Each row was made from one walk, in order. Every step used is in the known rows, and no mark comes twice. Write each row's walk.
Known rows:
dufi -> lote -> gasup -> suzif: [ -55 -187   42   92   99  232  -37  458   14  -49   22   45  170 -302
  -24    8   32   10 -139   29  -56  136 -262  -19  233   50  -34  -12
   67 -137  124  -75   -9   66  154 -170  -70 -117   -6  102   54  -56
 -122  164  -20  -24 -145  105  264 -178  220  -29    1 -136  -56  145
   13  305  204   64   22 -163   47 -141]
fofo -> suzif -> sipa -> gezev -> gasup -> dufi -> lote -> bemi: [-138  -76    1   80  169  -17  -97  433  265 -102   -3  156   10 -113
 -386   69  242   54  -72   32 -110  115 -137   31 -106   10  -43   37
    4 -208   12  -33 -146  133   24  -54  -74  -34   29   59  131   -3
  216   70  259  -33   76   89  342 -117  279  -52  -27 -239   38   96
   80  439  247   33   49 -316  176  -91]
fuvog -> siku -> lote -> sipa: [ 150  136   39  -18   70   93  -89   85  -10  197   24  -22  135  310
  -13   52  -24  -86   13   30 -105  -70   -5  -73 -139 -139  -41  -80
  101   72  -77  -48  142  -87  -73   83  114    6   -3  -73  -81   86
   53    2  -97   90  -77  -11   23  335  -16  -61  -95  -44  113    9
 -137  199   -3   65   86   47  221   74]
fofo -> fuvog -> siku -> gezev -> sipa -> lote -> gasup: [ 283   75   30   83  173  377  -94  195   41  139   21  -28  351  300
  177   75  -63   81 -235  124  -74  -37 -157 -128 -141 -162  -57  -10
 -241 -141   24  -55  162 -132  -71 -210   54 -126  -23 -159  -16   69
 -438   53 -157   39  249    7  196  225   57  -17  106  -23  192   -8
 -148  -58  176  209  173 -193  -29   94]
dufi -> lote -> bemi -> gasup -> suzif -> sipa: [-165 -142   71   72   75  155  -42  665   13 -138   93   31   52 -405
 -209   98    0    2 -111   47 -110  174 -290  -72  357   54   32  -27
  222 -139  110 -124  -27   -7  193  -71 -107 -146   14  152   75  -19
 -113  190  -73   37 -239  140  297 -340  283  -43  -42 -111   41  234
  -34  366  275   74  -34 -109   79 -164]
gezev -> sipa -> suzif -> gasup -> dufi -> bemi -> fofo -> fuvog -> zanoti -> siku: [ 142  123   54  -25 -192   97  237  137  -29   -8 -229   49  444  -68
  398  218 -116  147 -166  -44   57   79 -158  -22 -135  -11   -2 -119
  -88 -171   46   24  163 -120  161 -562  121  -37  -38  -53  240 -151
 -734   94 -133 -295  174  -55  340 -154  116   35  133  169  302   41
 -144 -169  242  212   64  -77  -74   27]
fuvog -> zanoti -> siku -> gezev -> sipa -> fofo -> suzif -> dufi -> lote -> bemi: [  50   40  -61  296   66 -336    0  350  -11 -182 -115  -35  229 -145
   17  166    7   25 -309   16  -98   19 -233 -195   54   -5  -47  -11
   92 -140   85  -41  -50  185  -57 -180   -7 -244  -39  -82  168  -12
 -403  228  186 -187    6  130   90 -136  -19    2   66 -322 -164    9
  -22  -81  286  250  220 -150   38    2]
siku -> sipa -> suzif -> dufi -> fofo -> fuvog -> zanoti: [  55  136    9 -129 -131 -217   80  111   -2  181 -206   -1  372   70
  439   72 -117   73  -33  -47   38   11   75  -25   84  -88   37  -89
 -208   49  -22   49  164 -194   48 -353  113   61  -34 -105   77   75
 -326  -29 -197 -216  174  -81  162  191   29   15   59   75  314  -51
  -34 -166  165   77  -12  158   24  136]
bemi -> fuvog -> siku -> gezev -> sipa: [ 252  191  -28  115 -103   27   64  -14  -26   44  -31  -56  137  148
   -7  286  -17  -16 -220   67   37 -135 -143  -53 -267 -143  -79  -78
  -97  -73  -28   49   93  -87  -83   54   18 -215  -42 -147  -88   44
  -32  -16   41  -38  -27  -70   35  348 -120   19   -8  109  132  -16
 -140   38   19  146  179 -160  -14  111]
sipa -> fofo -> suzif -> dufi -> zanoti -> siku -> gezev: [-112  -13  -69  188   59 -293   18  144    0 -178 -112   59  254   -5
    0  -38 -113   21 -130   11   36 -105   -2  -16  172  -25   48  -96
   55  -64   39  115  -20  145  -43  -30  158   26  -54  -44  242   25
  194  114  210 -171  239  -61 -191  168  -32   36  -26 -120 -156  -63
  152 -221  330   82  169 -110  128  -15]
sipa -> fofo -> gasup -> dufi -> bemi -> fuvog -> zanoti -> gezev: [ -83   72  -90   95 -276 -156   18  -91  105  -80 -196  126 -234  -85
   11  147  -95   75  -57 -126  142  -29 -140   33   16  119   10  -21
  -55 -113   -8   59 -147  195   -3 -121  -83   -4  -38  -47   49 -210
 -254    8  154 -414 -238  -51   64  -84   27   92   47   63  122  -42
  -98 -176   -3  145   84 -131  -75 -136]
gasup -> dufi -> bemi -> fofo -> fuvog -> zanoti -> gezev: [  37  127   58  -55 -301  -72   27   18   12  -12 -274   67   60   -3
  214  251 -300  142  -48  -94  213   28 -153   89 -107   45   42  -51
  -76 -140  -40   37   18   56   85 -295  -32  113  -26  -52   70 -171
 -335  -10  -42 -351   45 -150  108 -123  103   28   36  311  413  -46
  -83 -308  128  124   46  -49  -55  -65]
fuvog -> siku -> gezev -> sipa -> suzif -> gasup -> dufi -> zanoti -> fofo: [ 162  -21   15   24 -114   28   27  330  -32   21 -198   96  405   95
  183  -16  -81  -15 -209   39   75  -49   31    2  155 -102   16 -102
 -186 -173   84   35  167 -119   22 -154  178   55  -33  -73  129   86
 -281   91   22 -254  137  -31  162  318  151   93  -30 -100   36    5
   25 -299  498  203  233 -101   80   29]
bemi -> suzif -> dufi -> fofo -> sipa -> gezev -> gasup: [ -64 -135   37   34   82  106  -81  407  -15 -117 -109   62  353 -124
   -8   20  147   18 -148   59   76   20  -98   63  157   22   15  -18
 -114 -137   65  115  -13   58   62 -196   23   88  -10   -6  109   94
  475   49  127  -87   61 -118   96  127  206   21  -62  -18   45   21
   95  -32  465   10  131 -376  181  -21]
lote -> sipa -> gezev -> gasup -> suzif -> dufi -> fofo -> fuvog -> siku: [ -11   57    5  -47  180  104 -126  570   47  146 -108  109  238  -21
   -7  300  -84   35  -58   32  116  -12 -197   67  177  -73    7  -74
 -199  -27   35  -13   39 -114  103 -175   65   -9  -40  -29  101   52
  350   41   40  -86  244 -189  115  459  142   -8   75  147  372  -44
  165  208  485   92   49 -212  207  -61]
sipa -> gezev -> gasup -> suzif -> dufi -> fofo -> zanoti -> siku -> lote -> bemi: [  34  -36  146    9  251  312  -41  689  123  -64 -141  118  424  -78
  164  -31   65  188 -145  126   77   69   92   78  141   -9   46   55
 -217 -105  101   88   61  -38   41 -275  139  242   -2   12  255   64
 -153  -48  -44  -50  236 -187  275  256  378   58   30  -18  332   78
   96 -227  546   40  166 -203   -1  -44]
siku -> lote -> bemi -> suzif -> dufi -> fofo -> zanoti: [ -71 -100  121  -52  -18  -59  -75  520  -79  -30 -115   46  496 -283
  226 -167   51  152  -22   31   58   99   86   57  340   60   76  -68
 -244  -38   65   52  147 -115   99 -312   89  195    4   71   74  159
 -391  -47 -280  -81 -152 -192  131   -6  342   51  -89    1  197  184
  -14 -432  400  -29  -16   86   38  -26]
fofo -> siku -> lote -> gasup -> suzif -> dufi -> bemi -> fuvog -> zanoti: [  70  -91   45   87 -182  305  152  384  -78   32  -89   46  544 -307
  324   79   45  110 -203    9   78   77 -194   13   64    1  -43 -143
 -133 -102  102   73  182  -47  193 -373  -23  -56  -74   -1  117    9
 -601  116 -231 -178 -136 -147  393    6  250   66   -8  141  208  171
 -209   83  141  153   94 -127  111   10]
zanoti -> fuvog -> siku -> gezev -> gasup: [ 132   42  -12   97  234  335 -129   84  101  118  -92   72  -73  231
  -26   93 -130    2 -143   73   81  -75  -47   34  -72  -43  -67   28
  -26  -58   67   -3  -17  117 -127  115   68   61  -33  -97   47  -90
  303    4   48   76  291 -150   18  354   -5    3  107   56  182 -125
   67   54  167  114  132 -227  144    4]
suzif -> gasup -> dufi -> zanoti -> fofo: [-104 -113   17  -57 -208  -92   88  309  -55  -83 -180  185  165 -181
   83  -85 -157   -8   23  -56  167   23   66  102  357    4  119  -93
 -106  -29  124   59   42  -65  147 -126  126  187  -29   71  172   -8
 -177   37    9 -257  166  -96   65   65  162  110  -34   42    8   47
  192 -317  327   57   77   32   32  -69]
fofo -> suzif -> dufi -> zanoti -> siku -> sipa -> gezev -> gasup: [ -30   65  -21  129   62  -27   23  149   95  -71 -122  120  269  237
 -111    4  102   76 -156   45    6 -127  116    1 -220 -119    4  -36
   56 -119   25  140    7  105  -61  -58  268   94  -23  -39  230  -24
  391    1  315 -142  313  -57   11  379  122    5  -74 -100   19  -44
   43 -123  252  104  288 -191  136   33]
lote -> sipa -> suzif -> dufi -> bemi -> fuvog -> siku -> gezev: [  49   62  -85    7  -42 -127  121  160   82  181  -11   58  355    1
   49  133    3   53 -264   10   57  -96 -185  -17   -1 -102  -52 -244
 -179  -43  -31   56  159  -78   42   17   64 -160  -70  -92   54  105
 -147   64  -57 -154 -140  -78  261  435   40    2   37   -3  293    9
 -154  368  136  132   68 -129  334   28]
fofo -> gasup -> dufi -> lote -> sipa -> suzif: [-113   21   31  -99   19 -162 -105  132  204   59  -60   86   33   57
 -153   15   82   -9   49  -76 -155   50  -84  -20  -73   32  -54  -51
   41 -118  -53  -94  -30   57   53 -120   61  -35   21   32   23  -11
   13   67  111 -112 -136  170  240  -30  158  -82  -90 -205   27  134
  -70  433   53    7  -82 -118  139  -84]
gezev -> sipa -> fofo -> fuvog -> zanoti -> siku -> lote -> suzif -> dufi: [ 154   35   58   76  151   18   14  323  -41   32 -106 -110  466   55
  469  142 -121   56  -38   62  -84    3 -116 -204   79   -8  -16    5
  -52   56   21  -98  183 -127   13 -475  133  -81  -29 -110  173   74
 -600  129 -188 -114  223  -69  -36   71   38   36  162   50   29  -12
   36 -122  275  207  101   23  -91   84]
lote -> sipa -> fofo -> gasup: [-127   32 -114    1   66 -240  -80   -6   99    9   52   29 -280   18
 -121   25    4  -87  120  -58  -81  -45  -80 -102  183   35   25   14
  -12   73  -51  -70 -124   14  -40   36   -3  -91   10  -42  -17  -12
  151   55  129  -52  -73  110 -104   10 -124  -20   82 -169  -70  -81
   32  139   49    1  -75  -23   79  -91]
lote -> sipa -> fofo -> fuvog -> siku -> gezev -> gasup: [  98  101 -130  121  235  103 -178  303  117  146  -20   -9 -176  192
  -56  228 -165  -79  -86   72   22  -68 -159 -109   70 -123  -24   13
  -94  115  -39  -34  -66  -31 -102   88   -2 -109  -29 -151   28   25
  397   33   -8  -77  330  -64  -50  357  -95  -11  219   26  162 -189
  139  193  223   84   45 -221  193   -5]
gasup -> suzif -> dufi -> zanoti: [-121 -119   56  -12 -117 -151   61  353  -45  -58 -105   46  277 -281
   31   72    3   55   -2    0  112   10   15   83  242   34   21  -89
  -21  -85   46   26   95  -27  172 -167   89   19  -25  106  130   54
  -65  101   77 -126   -6 -148  -16   82  229   55  -99   82   -7  105
  111  -79  313  -15    6   73   59  -78]
siku -> gezev -> gasup -> suzif: [  36  -46  -17   80  155  283 -146  356  133   16  -55   37 -151 -109
 -104  108  150   -3 -136   98   36   46  -78  -16  -65   -2  -69   91
  -81 -137   28  -22  -89   45  -17    7  -46  -63   13   12   38  -68
  269   17  162   -1   -3   -2  201  100  227    2   64  -26   87  -36
   35   55  253   56   60 -277   48 -104]
fuvog -> zanoti -> sipa -> lote: [ 166  145  123  -34 -127  -66   70   43   80   36 -135  -42   -3  309
  122   67 -104   -8  -67    1  -96   24   84  -93 -198 -132  -17   67
  198   20  -31   24   69  -13  -84  -61   48   -7   -4  -92   41  -30
 -177  -19  -56  -90   88  128  204  -23  -31  -55  -41  -62   80    8
 -163  -15 -138   18  159   17  -78  157]
lote -> suzif -> dufi -> fofo: [-102 -133   53 -113   28  -96   73  273    9    8  -58   27  427 -255
  290  -25    6   92  -26   13   69   59  -32   44  372   56   54 -126
 -171  -48   44    5  157  -77  136 -275   76   93  -10   39  112  103
 -231   40  -61  -29  -86 -137   69  104  186   40  -28  -14  181   61
   83   21  326   16  -17   -4  107  -24]
zanoti -> sipa -> fofo -> gezev -> gasup -> suzif -> dufi -> lote: [ -38 -109    3  226   95  160 -150  480   69 -235 -152  -63   80 -110
 -148  111   26  -30 -215   32  -47   45 -147  -43  378   58  -57   71
  291 -162   93   69 -119  328   81 -210   30  -16  -25   43  151    2
  318  193  219 -240  -13   35  136 -114  155   48  -71 -253 -139  112
  101  226  289   22  182 -396   51 -131]
zanoti -> fuvog -> siku -> lote -> bemi -> gasup -> dufi -> fofo -> suzif -> sipa: [ -68   44   75    1  136  274 -106  291  -54   27  -66  168  463   -7
   37  -97  -46   38   55  -10  -63   53   41   93  131   31   51 -185
   97 -146   95   -6  129  -54   18 -166  201  247  -20   43  116  -16
 -157   18 -159  139  -13 -160  152   87  232    2 -152  -18  228  180
  -88  -89  377  169   35   33  247  -20]
gezev -> gasup -> suzif -> dufi -> lote -> sipa -> fofo: [-158 -125 -106   70  157  -94  -96  614  100   -3  -26   13  -28 -333
 -156  213  157 -116  -40   15  -62   72 -247  -94  331   61  -49  -18
   88    0   48  -98 -107   50  159 -118    8 -191   -3   86  122   17
  273  209  225 -117 -110   53  122   23  192    4  111 -199 -128   31
  233  516  339    2  -63 -175  225 -180]
dufi -> zanoti -> gezev -> gasup -> suzif -> sipa: [ -84  -98  149  -49   -6  214  -78  277  189  -74  -50   49 -133  149
 -129  176  -54   41   25   84    1    8   13   83  132    3   19  136
  111 -190  -21   -9  -44   35   62  -31   17  171   46   54   75    3
  433   57  233    1   20  -60   61   20  277   10 -122   53  155  -16
   98  123  308 -124  106 -194  -49  -90]
fuvog -> zanoti -> sipa -> suzif -> gasup: [ 127  -29   74   10 -125   48  122  147   79  -12 -103  -24   80  117
  250  -72  -35   60 -218   19  -74  113   14  -77   75  -97    5   13
  140  -32   33   56   94   -1   -3 -150   13  -31  -14  -34  175  -47
 -360   57 -133 -186   46  129  328 -186   53  -20    8 -144   10    8
 -170  -35  -15   62  161   22  -46   89]
gezev -> sipa -> fofo -> gasup -> dufi -> lote: [ -70   50  -98  131   -7 -202  -96   91   16 -127  -85   22   -3 -113
 -190  129  150  -82    4  -80 -105   -5 -153  -79  -34  107  -63    2
   29 -156   19  -77 -144  141   35 -225   30 -191    3    8  -25  -54
  -25  123  274 -205 -144  147  -38 -125   15   21   15 -227 -239   77
   67   63  148  111  -23 -156  -55 -114]
fofo -> dufi -> bemi -> suzif: [-202  -48  -30   21  -80 -128 -107  177  -86   -7  -81  125  -68 -271
 -156  -98   60   41   24 -118   -3   58  -93   45  -34  150   -9   -7
  -99  -86   85  -28 -128   64   82 -187    0  -95   -8  105  -46  -84
  178    6  -84 -232 -372  102   83 -216  149  -28  -10  -51    7  130
 -108 -262  162  -34  -92  -19   44 -156]
gezev -> sipa -> suzif -> dufi: [  67  -56  -14  -40   14  -71   38   38   20   22   -4  -87  400   -1
  200  -14  257   66  -88   42  -94    0   46  -52  -18   27  -61  -33
 -152 -133  -11  -24  140 -109   47 -262  108  -84   10  -13   78  137
 -384   76   47  -37  -72    9   97   15  136   39   16 -125 -102   51
  -49  -15  157   35   -7   38  -37   45]
bemi -> fuvog -> siku -> lote -> gasup -> suzif: [ 183  -50   42  118   37  477   -2  284   11  108   11   19  370  -77
  194   13   76   48 -137   99  -19   41 -105   36   33  -59  -75 -122
  -25  -67   61   47  206  -95   45 -101   37  -32  -40    5   42  -24
 -311    2 -226   40 -150 -153  266  232  212   29  -62   92  140  142
 -166  220   70  102  124  -84   66    5]
fofo -> dufi -> bemi -> fuvog -> zanoti -> gezev: [ -40  110   24  -64 -394 -193   67 -116   99    7 -186  100 -313   46
   62  108 -160  127  -53 -131   98   -8  -51   91 -203   49   18   48
 -134  -65    6   72 -120   67   -6  -99  -68  -29  -29  -40  -19 -140
 -121  -92  -44 -381 -264   24  164 -142    4   16   -7  118  271    1
 -225 -305 -132  -56   60   23 -163  -39]
lote -> gasup -> dufi -> fofo -> zanoti -> gezev -> sipa: [  77   -9  132 -121 -160  169   -1  334  -11 -100 -163    4  324   54
  220   46 -109  133  -91   22  115   19    3   25   83  -15   89   38
 -244 -189   12   22   40  -93   66 -419   82  208   28  -36   46   98
 -331  -11   48 -197  -17  -68  100  -34  226   79  -52   17  124   69
  -13 -548  426   93  168  -52 -149  -65]
zanoti -> fofo -> gezev -> sipa -> lote -> gasup -> dufi -> bemi -> fuvog: [  82  -17   25  -57 -178  284  117   96   20  -40  -97  112  381  -25
  144  -10   18   55  -70  -33   48  -51  -44    3   85   28    8  -23
 -291 -195  101   56   73 -105   94 -354   95  115  -22  -66   13   44
 -621   23  -16 -180  -81  -20  386   58  146  140    2  -38  186  151
 -157 -115  184  140  149 -300  -73  -20]
suzif -> gasup -> dufi -> zanoti -> siku -> gezev: [ -11  -11   76   74  -23   94  149  377   24 -144 -138  133  256  -48
  -45   39 -199   81 -220   64  165  -32  -72   -8   55 -139   82 -126
   33 -110   47   84   77   49   68  -89  137  106  -37    9  250  -51
 -159   88  125 -149  315 -112   78  186  163   46  -54   80   68   30
   91 -205  341  212  250 -160  118  -48]
bemi -> fofo -> fuvog -> zanoti -> sipa -> gezev -> gasup -> suzif: [ 156  117   92   12  -81   55   16  348  160  -41 -234    5  -90   58
  137  337 -141   64 -102   44   94   75 -124   33 -161  -74  -15  119
   21  -62   -7   73  -24  -39    7 -189  -45  -69  -15  -85  162 -164
  246  -54    8 -235  367  -48  233    4   57  -46  128  248  339  -98
   21    5  176    9  107 -235 -136   30]
sipa -> lote -> gasup -> dufi -> bemi -> fofo -> suzif: [ -48  -49  -38  -32 -110   97   72   48   97    8  -84  151  393 -191
  147 -135  231  108  -48  -49  -25  101  -29   74 -112   61  -19 -171
 -135 -258   23   67   91   -4  103 -338  108   63   -4   42  145 -118
 -445   18   23 -111 -167   -7  395 -152  300    5  -28 -127  151  127
 -192   -7  155   64   -9 -120  169  -76]
suzif -> gasup -> dufi -> zanoti -> gezev -> sipa -> fofo: [ -14  -96  -17   91  -98   30   71  212  -31 -194  -66   37  173  -42
   32   51    8   31 -122   43   78  -44  -57  -64  222    4   78  -21
  -28 -163   14   23   14   13   75 -240  105   47    9    9  142   10
 -385  159  264 -228   24  -57 -100  -28  164  137    2  -84 -170  -30
  104 -373  419  154  202  -63  -74 -114]
fuvog -> zanoti -> gezev -> gasup -> dufi -> lote -> bemi: [  53  -80  102   85  -57  153 -100  391  226  -78 -188   38 -111  -44
  -22  155    2  139 -190   47   57  150  -50   17  -32   31  -38  106
   94 -186   25  -33  -54  231    2  -89  -96  126   27   32  130 -142
 -350   37  131 -193  -37  -56  298 -179  366   37  -37  -55  151   60
  -22   25  115   79  174 -189  -28  -86]
gasup -> suzif -> sipa -> lote -> bemi: [ -16  -55  107  -41  191  141   -5  368  125   43  100   39  122 -110
  -52   50   87   36   37   87 -149  108  -59  -65  164   -8  -10   28
   11  -84    1 -113   78 -127   72 -115  -42   -2   35   43   38   80
 -396  110  -55  205  -78   66  329  -83  254  -27   -9 -130  183  125
  -63  365  234   11  -13  -36   58  -30]

Which walk is each row?
[-212  -77  -30   78    2  -28  -66  370  -82 -143  -60   42   50 -305
 -285   82  -85  -71   35  -56   46  -11 -281  -89  391   92   38  -36
  106  -81  -16  -41 -108  116  128 -232  -90   27   -1   37    3   56
  199  209  101 -177 -245    6   16 -187   83   44  -38  -66  -81   90
   42  113  397  153   23 -251  260 -200] | gasup -> dufi -> bemi -> suzif -> sipa -> fofo -> gezev
[   3   30  -89  -21 -112 -218   45 -138  132  -29  -83   29  297  -60
  160   16  284  134 -214  -22  -11  -39  -83   13 -101   89  -65  -98
 -337 -362  -24   44   70   23   38 -292   86 -152   -5  -67   50  -15
 -328   40  170 -194 -233   33  217    5  129   15   41 -155  206  -20
 -202 -146  219   79  -26 -190    9  -47] | siku -> gezev -> sipa -> suzif -> dufi -> bemi -> fofo -> gasup
[ 208  -41  -17   31   17  281   53   78   -5  139  -39  -30  878   53
  529  -55  176  187 -218   55  -59   30  -55   44   -6   11  -79 -197
 -313 -246   40   54  348 -155  113 -515  195  -36  -39  -68  122   67
 -739   48 -304 -121   -9 -168  278  132  239   44   70    9  292   76
 -205  -54  245  104    5  -44   54   72] | gezev -> sipa -> suzif -> dufi -> bemi -> fofo -> fuvog -> siku -> lote -> gasup
[-105   -1   25  119  192  232  -71  529   61  -72 -104  126  117 -119
 -325  195  -12   10 -161   58   46   14 -255  -49 -107   -7  -33  -27
  105 -189   37  -43  -85  121   71 -118   25   12    2   42  123  -86
  460  101  193  -71  -21   -9  212   86  278  -27   14   58  123   53
   77  179  420  212  131 -438  254 -141] | zanoti -> siku -> gezev -> gasup -> dufi -> bemi -> suzif -> sipa
[  71   60  -32   85   75  101 -178  643  110   46 -132  -35 -282    6
 -124  253 -164 -113  -85   76   30    4 -167  -81  234  -95  -21   89
    3   27  -21  -32 -124   -9  -28  -13  -84  -92  -10  -84   47   98
  623   96   36 -154   94    4   77  154   36   -8  109  -59   66  -71
  141  134  429   41   94 -183  175  -81] | fuvog -> siku -> gezev -> gasup -> suzif -> sipa -> fofo -> zanoti
[ -60 -188  -98  218   82  -11 -152  163   -1 -196   22  -28  314  -52
   43  -70  175   53 -245   16 -157   24 -256 -100  255  112  -27   -6
   14 -284   97  -34  -68  212   36 -294   29 -128   -3   16  106   25
 -266  238  251 -166 -227  140   28 -266  141   34   -5 -404 -331   37
   -2  -72  284  136  171 -189  -36 -137] | zanoti -> gezev -> sipa -> fofo -> suzif -> dufi -> lote -> gasup
[  20   44   -7  138  223  106 -234  282 -100   92   13  -28  187  112
   -2   68 -169  -97   81   40 -135  -14 -211  -92  229  -26  -13  -45
  100   84  -14  -71   63  -78   -6 -116    5  -49  -21  -48  -34   87
  261   91 -265   17   45  -55 -120  102  -24  -43   31   69   16    1
   72  186  229   78  -15  -60  131   15] | bemi -> suzif -> sipa -> fofo -> fuvog -> siku -> lote
[  39   95 -194  371  -78   38   51  194  -91 -111 -129  157  272 -118
 -142   34    2   -6 -388  -50   59  -36 -234  -10  -17  -59  -33 -261
   98 -147  104  189  -49  215   -6  -75   83 -181 -113  -39  140 -116
  -19  103   85 -386 -106   11  223  141    2   56   -1 -165   -1   57
 -130  -61  223  312  281 -284  243  -64] | zanoti -> sipa -> fofo -> suzif -> gasup -> dufi -> bemi -> fuvog -> siku -> gezev
[  51   67 -153  183 -102  -81   61  253   48   54  -65   23   43  -84
   29   46  -73  -55 -170  -32  -62  -17 -180  -76   94  -96  -25 -132
   -1   75   63   71  -12   14   12 -102   50 -227  -63  -72   23  -31
   21   32 -130 -304 -119   74  131  159  -71    7   64 -162  -15   72
  -63  217   26   63  105  -17  124  -11] | bemi -> fuvog -> siku -> sipa -> fofo -> dufi -> lote -> gasup
[  44 -118   97   39   15  385  -90  510  -23 -143   17  -74  361 -256
   56   -8  215  147 -192  109  -56   70  -76 -146  288   45    2    4
  -30 -284   79  -57  144  -51  117 -358   59  -10   18   66  111   78
 -847  172  -11   19 -243  -21  318 -219  411   93 -103 -153   36  280
 -280 -220  353  199  150 -135  -42 -120] | fofo -> gezev -> sipa -> lote -> bemi -> gasup -> suzif -> dufi
[ 161   29   78  156   41  272   96  458  206  -40 -129   36  -79 -182
   91  299  -51  131 -249  139  113   81  -92  -22  -83  -67  -55   68
  -10  -59   65   46   16   10  -36   11  -84  -36  -24  -49  199 -168
 -265  -21    1  -39  138 -146  369  118  206   43   98  175  328   11
  -67  119  148  115  199 -276  -58    8] | lote -> bemi -> fuvog -> zanoti -> siku -> gezev -> gasup -> suzif
[ 128   15   33  -23 -138   18  -55  356   70  -33 -291   80  -83  103
   55  118 -102  -98  -33  -23  129   18   21   23  -93  -47    7  121
  -70    4   40   52 -108   38  -57  -73  -43  129  -18 -122  110    9
  312   -2  116 -296  310    4  186  111   50   42   43   24   29  -76
  102 -142  272  101  205 -242   91   39] | fuvog -> zanoti -> fofo -> sipa -> gezev -> gasup -> dufi
[-132   75  -81   58   22 -188   37  -16   13   -7 -151  165   47   22
  -60   -7 -131  -51  150  -87   83 -142  102  -12   88   45   49  -68
   -3   15   18   11  -47   57  -17 -139  235  120  -28  -39   73  -83
   24   52  189 -157  245  -93 -215  275  -27   73   54  -16  -24  -51
  158 -198  291  144   20   60  105  -83] | siku -> sipa -> fofo -> gasup -> dufi -> zanoti -> fuvog
[ 301  100   97  110   20  315    2 -101   77   30   47  -39  295  339
  139  134   35  151 -216  127  -87  -66   -2  -33 -156  -67  -63  -11
  -38 -181   -4   28  195  -39 -103  -32   71   32   -1 -113  -29   26
 -730  -13  -45   89 -118  -98  186  205  124   62  -78  -22  275   76
 -291   28    5   98  273 -144 -165  110] | zanoti -> gezev -> sipa -> lote -> bemi -> fuvog -> siku
[ -50   52   93  -10 -207  -12   -1  577 -151  -97 -253    0  295 -231
  252  190 -257   77 -125  -49  116  118 -114   20  280   -8   90  -82
  104  -56  128   51   65  -79  177 -367   67  -25  -62   53  182  -73
  -91   40 -194 -308   75  -70  149 -127  158   14  -27  229  203  129
  -13 -372  299  131   50   39  -94  -26] | bemi -> gasup -> suzif -> dufi -> fofo -> fuvog -> zanoti -> sipa
[ 108   26   62   65  -99  277  253   80   52   32  -48   79  284   13
  279   16  -73  109 -169   15   24   18  -74   -8 -141  -61   -8  -66
  -14  -11   74   86  131  -41   27 -149   39   12  -48  -58  128 -130
 -485  -29 -217  -95  -10  -70  309   66   55   25   56  127  232   44
 -196   44 -119  111  144  -96  -23   80] | dufi -> bemi -> fuvog -> zanoti -> siku -> lote -> gasup
[ 118  181   98  -10   18   38  -58  -26   83   84 -189  146  221  373
  -62  123 -114   36  -15   -5   23 -171   56   17 -283  -62  -55  -45
 -107 -233    5  -36  101   19  -97 -145  254   65  -25 -116    0  -31
 -163   39  182  -17  252  -97  -13  420   63   12  -80   15  174   27
  -69 -201  275  186  166 -132   36   37] | fofo -> gasup -> dufi -> zanoti -> fuvog -> siku -> gezev -> sipa -> lote
[ 179  162  170 -149 -319   -5  232  107  111  -31 -187   -6  263  -35
  235  248    4  123  -13   13   79    7   99  -11  -53  -86   17   -1
 -210 -110  -60   84  172 -193   16 -337   13  144    8 -120   14   66
 -865  -63  -17  -74  -21 -176  352   45  117  114 -113   98  385  142
 -237 -134   92   55  137 -103 -134  140] | gasup -> dufi -> fofo -> gezev -> sipa -> lote -> bemi -> fuvog -> zanoti
[-295  -81 -230   87  -40 -214  -47  285 -110  -64   51   81   89 -350
 -120  -83  154  -52  -62 -107  -42    8 -185 -107  290  110   60 -176
   42  -30   73  -23 -105   25  117 -105   78 -186  -36   84  127  -18
   48  170   87 -225 -323  114   20 -168   75   19   76 -235 -191   55
  -50  -73  246  136  -73   13  290 -194] | lote -> sipa -> fofo -> suzif -> dufi -> bemi -> gasup
[ 116   63   35   23 -115  121  231  423    2   75 -185   45  508 -189
  362  149  -34   89 -252   21   44   51 -190 -131   52  -88   -5 -172
   60 -141   61   14  236  -61  160 -440  150  -33  -41  -36  226 -137
 -689  153  -42 -171 -113  -17  450   90  253    5   55  -22  307   67
 -221   37  289  295  217  -39  196  -32] | fuvog -> zanoti -> siku -> sipa -> lote -> gasup -> suzif -> dufi -> bemi -> fofo
[  45   68 -118  146  149  -25 -134  542  147   66 -109   24 -104   -3
 -270  279  -30 -163 -167   45   10  -23 -247 -125   14 -117  -67  -66
  111   10  -40  -58  -90  112  -29   94    5 -149  -18  -72   53   -2
  446  127  231 -168   65   24   83  325   56  -20   82 -159  -23  -56
  166  460  293  160  111 -303  378  -87] | fuvog -> siku -> gezev -> gasup -> dufi -> lote -> sipa -> fofo
[  12   95  -43   64 -174  128  -21  298  122  -13 -183   61 -109  104
  -92  270 -204   24  -84  -19  133  -53 -112   71   93  -14   10  -24
   -6  -37  -26   96 -104   82   39  -99   -1   96  -33  -63   84   19
  330    5   52 -358  -24 -160   91  152   93   91   43  114  222   -1
   67   82  232   28  135 -209   97  -85] | suzif -> sipa -> fofo -> zanoti -> gezev -> gasup -> dufi -> bemi -> fuvog -> siku
[ 125   91   85  -87 -237   99  -76  111  202   -5 -312   -9 -129  117
  260  296 -188  146  -11   13  182   72  -24   96 -147   -7    9   62
  -68 -121  -78   52   15   25   14 -243  -19  194   11  -63  158 -180
 -108  -97   33 -266  245 -240  124  -72  208   36   39  354  370  -87
   16 -230   87   14   69 -116 -130  -21] | bemi -> fofo -> fuvog -> zanoti -> gezev -> gasup -> dufi
[-124 -112   -3   46   65  144 -169  463  108 -136  -97  -34 -140 -184
 -239  127   26  -67   72   51   15   34 -152  -82  350   39    5   77
  114  -61  -54  -25 -111   85   57 -179  -77  107   37   26   90   47
  427  122  177  -90  -46  -84   32 -136  189   53  -35  -23 -125   49
  141  190  356   44   46 -319  184 -155] | bemi -> suzif -> sipa -> fofo -> gezev -> gasup -> dufi
[  86   27 -221  296  -46   74   56  193  -63  -30  -46   83  372 -229
  -26  104  178    3 -287   -9   44  -56 -245  -53 -113   -6  -83 -196
 -189 -197   65   69   -2   36   -6 -199   30 -257  -71  -81   49  -37
 -244  111  125 -258 -193  -26  166  163   50   87   90 -136  -72   41
 -126  -57  302  309  166 -252  190  -71] | lote -> gasup -> dufi -> bemi -> fuvog -> siku -> gezev -> sipa -> fofo -> suzif
